In the rows, 100 means zero.
Each row is followed by its group and then its class within the group.
108, 108, 107, 101, 119, 90, 104, 82, 105, 69, 141, 81, 104, 114, 87, 76, 98 : (83) (45)
96, 79, 89, 106, 113, 117, 102, 91, 100, 97, 108, 75, 101, 104, 89, 99, 117 : (83) (35)
99, 124, 91, 95, 111, 92, 71, 70, 91, 108, 103, 108, 91, 109, 114, 105, 102 : (78) (50)
93, 108, 94, 101, 104, 104, 76, 76, 109, 96, 112, 128, 91, 97, 83, 84, 111 : (89) (41)
88, 121, 78, 94, 98, 90, 55, 78, 80, 123, 103, 121, 94, 102, 84, 90, 87 : (89) (49)
92, 86, 89, 109, 111, 137, 124, 107, 110, 93, 103, 94, 101, 99, 91, 101, 102 : (83) (35)
86, 126, 98, 95, 120, 76, 60, 90, 86, 126, 101, 94, 97, 85, 91, 99, 92 : (89) (49)
87, 94, 92, 115, 118, 102, 84, 89, 95, 57, 104, 51, 111, 135, 80, 93, 96 : (83) (35)
112, 121, 90, 83, 109, 90, 100, 78, 115, 104, 107, 95, 85, 82, 104, 90, 90 : (78) (47)
106, 110, 97, 103, 97, 95, 100, 74, 108, 104, 99, 88, 90, 87, 107, 93, 99 : (78) (47)
100, 121, 112, 85, 93, 122, 107, 82, 89, 127, 101, 144, 91, 83, 134, 93, 111 : (89) (41)
107, 99, 92, 108, 121, 81, 87, 83, 80, 81, 102, 79, 106, 118, 85, 99, 85 : (83) (45)
110, 145, 93, 63, 84, 104, 119, 101, 61, 107, 106, 132, 116, 80, 80, 98, 79 : (83) (35)
98, 125, 106, 103, 109, 99, 72, 98, 92, 95, 96, 103, 95, 94, 93, 85, 100 : (89) (49)
107, 123, 85, 95, 97, 102, 91, 77, 103, 91, 114, 96, 97, 95, 112, 108, 83 : (78) (47)
88, 91, 91, 122, 119, 107, 86, 86, 100, 112, 96, 104, 87, 92, 84, 108, 107 : (89) (49)
96, 82, 99, 112, 114, 103, 81, 69, 116, 95, 79, 96, 76, 100, 105, 85, 105 : (89) (41)
113, 121, 88, 80, 98, 99, 95, 95, 68, 109, 93, 103, 101, 97, 95, 110, 77 : (83) (35)
113, 123, 107, 99, 108, 86, 76, 54, 106, 71, 113, 94, 103, 117, 92, 89, 78 : (83) (45)
92, 116, 88, 104, 109, 102, 67, 78, 72, 84, 116, 79, 102, 95, 87, 104, 102 : (83) (35)
97, 49, 112, 91, 89, 172, 172, 105, 121, 150, 88, 172, 55, 102, 106, 114, 121 : (89) (41)
88, 82, 97, 98, 75, 117, 94, 109, 92, 141, 104, 127, 97, 83, 100, 106, 107 : (89) (41)
88, 97, 91, 103, 116, 102, 49, 82, 83, 127, 106, 85, 94, 100, 88, 95, 100 : (89) (49)
108, 87, 99, 112, 108, 98, 84, 75, 117, 79, 109, 90, 88, 105, 109, 68, 94 : (78) (50)
102, 144, 93, 94, 86, 105, 98, 80, 77, 86, 106, 95, 99, 97, 98, 97, 103 : (83) (35)
98, 137, 92, 109, 97, 71, 37, 63, 83, 94, 112, 100, 98, 99, 91, 71, 94 : (89) (41)
98, 98, 103, 77, 99, 119, 145, 92, 103, 73, 103, 123, 96, 103, 95, 84, 88 : (83) (35)
113, 134, 95, 87, 100, 80, 87, 80, 69, 73, 99, 89, 100, 108, 91, 104, 74 : (83) (45)
109, 126, 85, 97, 109, 86, 80, 94, 100, 105, 100, 83, 89, 90, 102, 92, 83 : (78) (47)
127, 112, 97, 112, 110, 77, 76, 73, 124, 76, 104, 86, 97, 102, 130, 88, 88 : (78) (47)
87, 78, 99, 100, 101, 120, 90, 81, 92, 126, 101, 115, 89, 94, 90, 103, 107 : (89) (41)
105, 130, 95, 73, 82, 116, 102, 93, 94, 106, 104, 120, 85, 107, 116, 116, 84 : (78) (50)
111, 97, 105, 92, 102, 112, 137, 81, 140, 81, 101, 123, 78, 115, 111, 110, 106 : (78) (50)
81, 88, 91, 94, 98, 127, 107, 116, 100, 70, 93, 91, 109, 96, 84, 116, 98 : (83) (35)
108, 93, 83, 88, 108, 95, 124, 95, 100, 103, 95, 99, 100, 106, 111, 114, 96 : (78) (50)
116, 120, 85, 105, 113, 94, 58, 59, 99, 90, 102, 82, 92, 114, 105, 101, 96 : (78) (50)
96, 139, 91, 92, 115, 89, 51, 69, 106, 84, 106, 84, 97, 95, 99, 96, 95 : (78) (50)
101, 136, 100, 100, 92, 99, 93, 80, 101, 76, 91, 97, 95, 92, 112, 100, 90 : (78) (47)
118, 95, 105, 107, 112, 110, 83, 89, 86, 91, 97, 93, 103, 114, 91, 115, 82 : (83) (45)
93, 112, 91, 93, 99, 103, 79, 92, 84, 85, 104, 92, 110, 109, 88, 94, 77 : (83) (35)
98, 119, 91, 101, 105, 81, 58, 75, 97, 87, 102, 77, 92, 88, 129, 101, 98 : (78) (50)
96, 98, 92, 87, 106, 107, 117, 101, 71, 110, 93, 95, 102, 102, 99, 112, 91 : (83) (45)
113, 98, 86, 106, 106, 102, 82, 80, 117, 111, 111, 129, 88, 96, 83, 84, 113 : (89) (41)

Each row is followed by its group and then its class within the group.
121, 65, 109, 100, 101, 99, 120, 88, 96, 108, 91, 108, 97, 93, 90, 107, 97 : zez P
80, 75, 95, 103, 101, 89, 103, 84, 95, 106, 100, 94, 100, 106, 98, 95, 93 : gogiv Z
92, 125, 102, 110, 106, 98, 84, 96, 112, 98, 108, 95, 100, 105, 121, 97, 101 : Lizot S
116, 69, 107, 97, 100, 100, 117, 93, 98, 106, 95, 108, 98, 97, 96, 109, 97 : zez P
87, 118, 111, 134, 107, 85, 94, 97, 88, 92, 110, 125, 139, 99, 39, 95, 106 : Lizot R
87, 74, 99, 126, 106, 87, 108, 91, 87, 95, 94, 103, 110, 101, 62, 96, 99 : gogiv Z
91, 121, 103, 107, 106, 92, 88, 97, 102, 98, 108, 106, 117, 104, 85, 100, 101 : Lizot S
87, 124, 102, 110, 106, 92, 89, 100, 104, 98, 107, 105, 94, 112, 90, 93, 103 : Lizot S
76, 124, 102, 99, 111, 96, 80, 94, 115, 94, 107, 89, 97, 112, 133, 97, 98 : Lizot S
117, 85, 103, 84, 98, 106, 114, 100, 103, 110, 104, 102, 86, 99, 116, 108, 97 : zez V
86, 126, 102, 123, 106, 93, 93, 95, 101, 103, 100, 104, 112, 101, 88, 94, 101 : Lizot N
75, 80, 96, 114, 102, 87, 105, 85, 93, 103, 105, 105, 115, 104, 82, 100, 94 : gogiv E
93, 118, 102, 111, 103, 105, 87, 97, 110, 98, 105, 92, 96, 104, 121, 101, 101 : Lizot N
108, 76, 102, 97, 101, 103, 118, 94, 106, 102, 105, 105, 97, 96, 117, 109, 97 : zez P
103, 59, 96, 95, 101, 107, 95, 89, 115, 106, 100, 72, 60, 101, 152, 105, 96 : gogiv Z
119, 72, 105, 89, 100, 101, 125, 93, 94, 111, 96, 110, 97, 93, 99, 111, 94 : zez V
114, 73, 105, 93, 100, 100, 117, 86, 96, 105, 96, 109, 110, 100, 89, 112, 94 : zez P
112, 82, 107, 88, 101, 98, 118, 90, 98, 111, 105, 114, 107, 97, 101, 112, 94 : zez V
91, 116, 102, 100, 103, 99, 85, 98, 109, 94, 105, 96, 101, 109, 109, 99, 101 : Lizot R
113, 90, 104, 90, 102, 105, 118, 91, 108, 107, 97, 106, 93, 98, 132, 113, 90 : zez Q
